Below are the code and all the weights of a small trained network. Each question names an input and a target symbol and asks about switching units off, where a switched-off unit gives its printed mean instead of its output.

import numpy as np


def w(rows, s, z=0):
    codes = np.array(rows[::2]) - 128.0
    scale = np.full(codes.shape[1], s)
    scale[-1] = z or s
    return codes * scale


def f(y):
    return np.maximum(y, 0)


def softmax(a):
    e = np.exp(a - a.max(-1, keepdims=True))
    return e / e.sum(-1, keepdims=True)


def log_softmax(a):
    a = a - a.max(-1, keepdims=True)
    return a - np.log(np.exp(a).sum(-1, keepdims=True))


def net(x, mask):
    ids = ['γεθλμπτφψω'.index(c) for c in x.split()]
    T = len(ids)
    res = E[ids] + P[:T]
    u = 0
    for l in range(2):
        r = res
        for j in range(2):
            rows = slice(3 * j, 3 * j + 3)
            q, k, v = (r @ M[l][rows].T for M in (Q, K, V))
            z = softmax(np.where(np.tri(T) > 0, q @ k.T / 3**0.5, -1e9)) @ v
            o = O[l][rows]
            res = res + np.where(mask[u + j], z, o[:, -1]) @ o[:, :-1]
        u += 2
        y = f(res @ A[l][:, :-1].T + A[l][:, -1])
        res = res + np.where(mask[u : u + 16], y, B[l][:, -1]) @ B[l][:, :-1]
        u += 16
    return log_softmax(res[-1] @ U[:, :-1].T + U[:, -1])


Q, K, V, O, A, B = {}, {}, {}, {}, {}, {}
E = w([
[170,180,114,147,138],'γ',
[160,42,75,78,195],'ε',
[190,152,133,156,196],'θ',
[127,58,62,48,126],'λ',
[113,192,105,115,10],'μ',
[143,185,113,140,98],'π',
[92,91,51,40,49],'τ',
[152,195,81,136,94],'φ',
[71,233,166,250,66],'ψ',
[111,217,116,154,67],'ω',
],0.016)
P = w([
[192,131,123,117,125],'0',
[201,201,146,91,128],'1',
[152,202,140,74,161],'2',
[81,161,107,107,177],'3',
[221,97,90,196,94],'4',
[132,58,67,208,131],'5',
[55,96,56,178,167],'6',
[126,248,143,65,165],'7',
[32,186,87,83,198],'8',
[3,124,100,105,171],'9',
[125,72,53,219,78],'10',
[11,43,89,173,91],'11',
],0.016)
Q[0] = w([
[248,190,8,253,45],'0.h1',
[229,120,206,142,132],'0.h1',
[186,18,155,115,76],'0.h1',
[164,90,246,76,96],'0.h2',
[203,229,214,185,61],'0.h2',
[167,225,247,230,163],'0.h2',
],0.0053)
K[0] = w([
[178,254,103,103,167],'0.h1',
[221,109,170,113,94],'0.h1',
[106,138,170,69,85],'0.h1',
[193,136,131,157,123],'0.h2',
[210,146,108,127,202],'0.h2',
[178,163,91,108,221],'0.h2',
],0.0079)
V[0] = w([
[159,238,4,66,156],'0.h1',
[110,153,14,224,127],'0.h1',
[159,74,167,176,91],'0.h1',
[44,130,59,162,138],'0.h2',
[86,134,141,74,222],'0.h2',
[150,126,175,58,44],'0.h2',
],0.0026)
O[0] = w([
[84,200,25,153,184,253],'0.h1',
[3,149,122,77,253,169],'0.h1',
[98,130,147,110,106,84],'0.h1',
[155,142,44,96,144,134],'0.h2',
[104,73,145,110,157,130],'0.h2',
[69,109,184,142,59,114],'0.h2',
],0.0035,0.0041)
A[0] = w([
[145,112,199,89,75,71],'0.n1',
[132,101,164,145,122,81],'0.n2',
[98,164,214,184,127,77],'0.n3',
[151,120,254,81,99,146],'0.n4',
[89,111,135,117,169,63],'0.n5',
[159,136,124,58,134,29],'0.n6',
[158,181,78,94,154,125],'0.n7',
[103,146,134,228,126,126],'0.n8',
[177,105,118,191,106,40],'0.n9',
[149,77,226,139,130,94],'0.n10',
[118,51,165,84,111,86],'0.n11',
[129,111,111,83,112,100],'0.n12',
[109,44,115,159,122,2],'0.n13',
[179,102,92,107,90,88],'0.n14',
[88,65,171,141,87,93],'0.n15',
[154,95,11,44,146,63],'0.n16',
],0.0098,0.0079)
B[0] = w([
[158,136,51,3,103,128],'0.n1',
[103,141,141,113,112,128],'0.n2',
[80,13,253,176,147,145],'0.n3',
[94,154,91,162,155,132],'0.n4',
[157,150,117,103,120,143],'0.n5',
[148,104,169,95,96,139],'0.n6',
[107,140,185,86,158,255],'0.n7',
[154,25,132,154,100,205],'0.n8',
[152,144,164,146,126,155],'0.n9',
[116,87,198,175,136,128],'0.n10',
[225,178,110,116,137,137],'0.n11',
[143,95,155,123,108,151],'0.n12',
[165,208,87,7,167,143],'0.n13',
[168,81,133,89,111,158],'0.n14',
[159,193,68,126,160,136],'0.n15',
[166,30,181,59,83,238],'0.n16',
],0.0064,0.0072)
Q[1] = w([
[158,57,163,215,77],'1.h1',
[193,143,137,94,96],'1.h1',
[157,247,212,132,128],'1.h1',
[27,46,50,80,174],'1.h2',
[154,34,91,102,112],'1.h2',
[151,249,141,34,159],'1.h2',
],0.016)
K[1] = w([
[147,144,194,90,137],'1.h1',
[178,162,159,162,55],'1.h1',
[227,94,91,157,110],'1.h1',
[3,98,49,119,187],'1.h2',
[70,140,145,105,101],'1.h2',
[169,88,30,186,83],'1.h2',
],0.019)
V[1] = w([
[116,161,151,139,71],'1.h1',
[91,101,185,147,167],'1.h1',
[177,113,128,126,132],'1.h1',
[90,114,124,120,3],'1.h2',
[107,170,173,176,148],'1.h2',
[108,187,87,111,56],'1.h2',
],0.014)
O[1] = w([
[77,102,175,104,204,83],'1.h1',
[141,139,187,124,76,72],'1.h1',
[78,117,106,139,37,179],'1.h1',
[104,8,119,161,183,25],'1.h2',
[79,179,186,74,136,2],'1.h2',
[33,90,68,93,196,88],'1.h2',
],0.013,0.0061)
A[1] = w([
[97,84,158,159,127,62],'1.n1',
[140,129,131,63,168,124],'1.n2',
[117,116,102,133,137,42],'1.n3',
[94,195,158,164,127,61],'1.n4',
[47,157,136,190,171,74],'1.n5',
[171,107,194,169,113,86],'1.n6',
[161,85,116,121,138,91],'1.n7',
[120,176,98,153,209,140],'1.n8',
[197,183,159,137,110,59],'1.n9',
[137,65,97,88,141,68],'1.n10',
[52,152,98,123,191,111],'1.n11',
[130,129,100,215,100,49],'1.n12',
[75,136,120,252,154,101],'1.n13',
[137,127,171,86,81,83],'1.n14',
[116,64,158,72,137,39],'1.n15',
[78,117,136,194,148,6],'1.n16',
],0.012,0.016)
B[1] = w([
[125,113,86,157,99,145],'1.n1',
[136,95,140,177,132,189],'1.n2',
[149,130,93,147,98,140],'1.n3',
[209,90,132,129,146,197],'1.n4',
[106,126,102,202,113,163],'1.n5',
[105,164,86,111,114,180],'1.n6',
[109,151,156,92,122,211],'1.n7',
[103,132,77,86,103,203],'1.n8',
[67,91,145,161,137,252],'1.n9',
[90,169,175,101,77,226],'1.n10',
[146,86,169,130,109,208],'1.n11',
[109,135,157,121,232,220],'1.n12',
[188,125,161,106,61,191],'1.n13',
[142,78,84,149,96,178],'1.n14',
[154,210,96,201,94,178],'1.n15',
[146,249,143,57,117,139],'1.n16',
],0.012,0.013)
U = w([
[113,238,90,104,116,255],'γ',
[91,126,89,218,124,96],'ε',
[178,133,176,203,43,26],'θ',
[209,40,73,171,132,148],'λ',
[105,84,64,143,42,26],'μ',
[92,78,95,127,124,197],'π',
[189,43,151,56,57,89],'τ',
[116,66,36,142,108,131],'φ',
[86,98,254,139,125,212],'ψ',
[63,12,138,166,127,159],'ω',
],0.0054,0.0065)

Each question gives the input, a string of symbols that net reads in full, and the target symbol t.
The units are the heads (3 rows each of Q, K, V and O) and the neurons (one row each of A and B). Each row of codes is followed by its name. A weight is (code - 128) times the scale printed after its matrix; where a second scale follows, it is the last column's (O, A, B and U).
mask holds one flag per unit, layer by layer, with each layer's heads first. A switched-off unit (its flag False) gives its mean, the last column of its rows in O or B, instead of its output. The means were averaged over made-up inputs and are rounded, as every weight is.
A unit's drop is (log p(t) with every unit on - log p(t) with that unit switched off) / (log p(t) with every unit on - log p(t) with every unit switched off).
The circuit of an input: a set's keep is (log p(t) with only the set's units on - log p(t) with every unit switched off) / (log p(t) with every unit on - log p(t) with every unit switched off). Starting from the 12 units with the biggest drops (on a tie, the unit counted first), units are removed one at a time, each time the one whose removal leaves the highest keep (on an exact tie, the one counted first), for as long as the keep stays at least 0.8.
units of the circuit, in order: the units of the circuit, biggest drop first
top k neurons: the k neurons with the biggest drops, biggest first
k most important neurons of layer l: the k neurons of layer l with the biggest drops, biggest first
which heads matter: for each layer, one digit per head in row order, 1 if its drop is at least 0.15 and else 0, layers parted by /
input γ γ γ γ λ ε θ γ γ, target ε: which heads matter -> 00 / 11
input γ γ γ θ, target γ: units of the circuit, in order -> (1.h2 0.n16)
input ψ λ γ μ, target ψ: units of the circuit, in order -> (0.n8 1.h2 1.h1)
input ω γ ω λ λ λ, target τ: units of the circuit, in order -> (0.n16 1.n9)
input γ ψ γ ω θ λ θ γ γ λ θ, target γ: which heads matter -> 00 / 01
input ψ ψ γ ψ ω γ γ ω, target ω: units of the circuit, in order -> (1.h2)
input λ μ ψ ε λ λ λ γ γ π γ μ, target γ: units of the circuit, in order -> (0.n7 1.h2)
input γ γ π τ ε λ γ ε, target τ: 4 most important neurons of layer 0 -> (0.n16 0.n7 0.n6 0.n3)
input γ φ π θ ω λ γ, target θ: 2 most important neurons of layer 1 -> (1.n4 1.n12)
input γ γ γ ψ γ ω μ γ γ μ, target μ: top 3 neurons -> (1.n8 1.n5 1.n15)
input λ γ γ λ γ γ π, target λ: units of the circuit, in order -> (1.h2 0.n8 0.n16)
input φ θ ψ π π ε ω μ ε λ γ, target μ: which heads matter -> 00 / 01
input γ λ θ ω ψ γ θ, target ω: units of the circuit, in order -> (1.h2 0.n8)
input ε λ ψ ψ λ ω γ γ ε ω γ θ, target ε: top 2 neurons -> (0.n7 0.n8)
input γ γ θ γ γ ω θ γ ω, target ω: units of the circuit, in order -> (1.h2 0.n7)
input τ ψ λ λ λ λ γ ω, target λ: which heads matter -> 00 / 01
input γ γ τ θ ε τ ψ, target θ: units of the circuit, in order -> (1.n4 1.h2)
input γ γ γ λ ε λ θ τ λ ω, target θ: units of the circuit, in order -> (0.n16 1.h2 1.h1)
input ε ψ ε, target θ: which heads matter -> 10 / 11
input γ γ μ ω ω π γ θ ψ θ φ, target θ: units of the circuit, in order -> (1.h2 0.n7 1.n4 1.n14)
input ψ γ γ γ θ ω γ ω, target θ: units of the circuit, in order -> (1.h2 1.n4)
input λ γ λ γ θ μ ω, target γ: 3 most important neurons of layer 0 -> (0.n8 0.n16 0.n7)
input λ π θ γ ε φ, target θ: most important neuron of layer 1 -> (1.n4)
input ψ γ γ θ γ θ ε μ γ ψ, target θ: 4 most important neurons of layer 1 -> (1.n4 1.n12 1.n5 1.n13)
input φ ω ω λ γ γ, target ω: top 2 neurons -> (1.n11 1.n5)
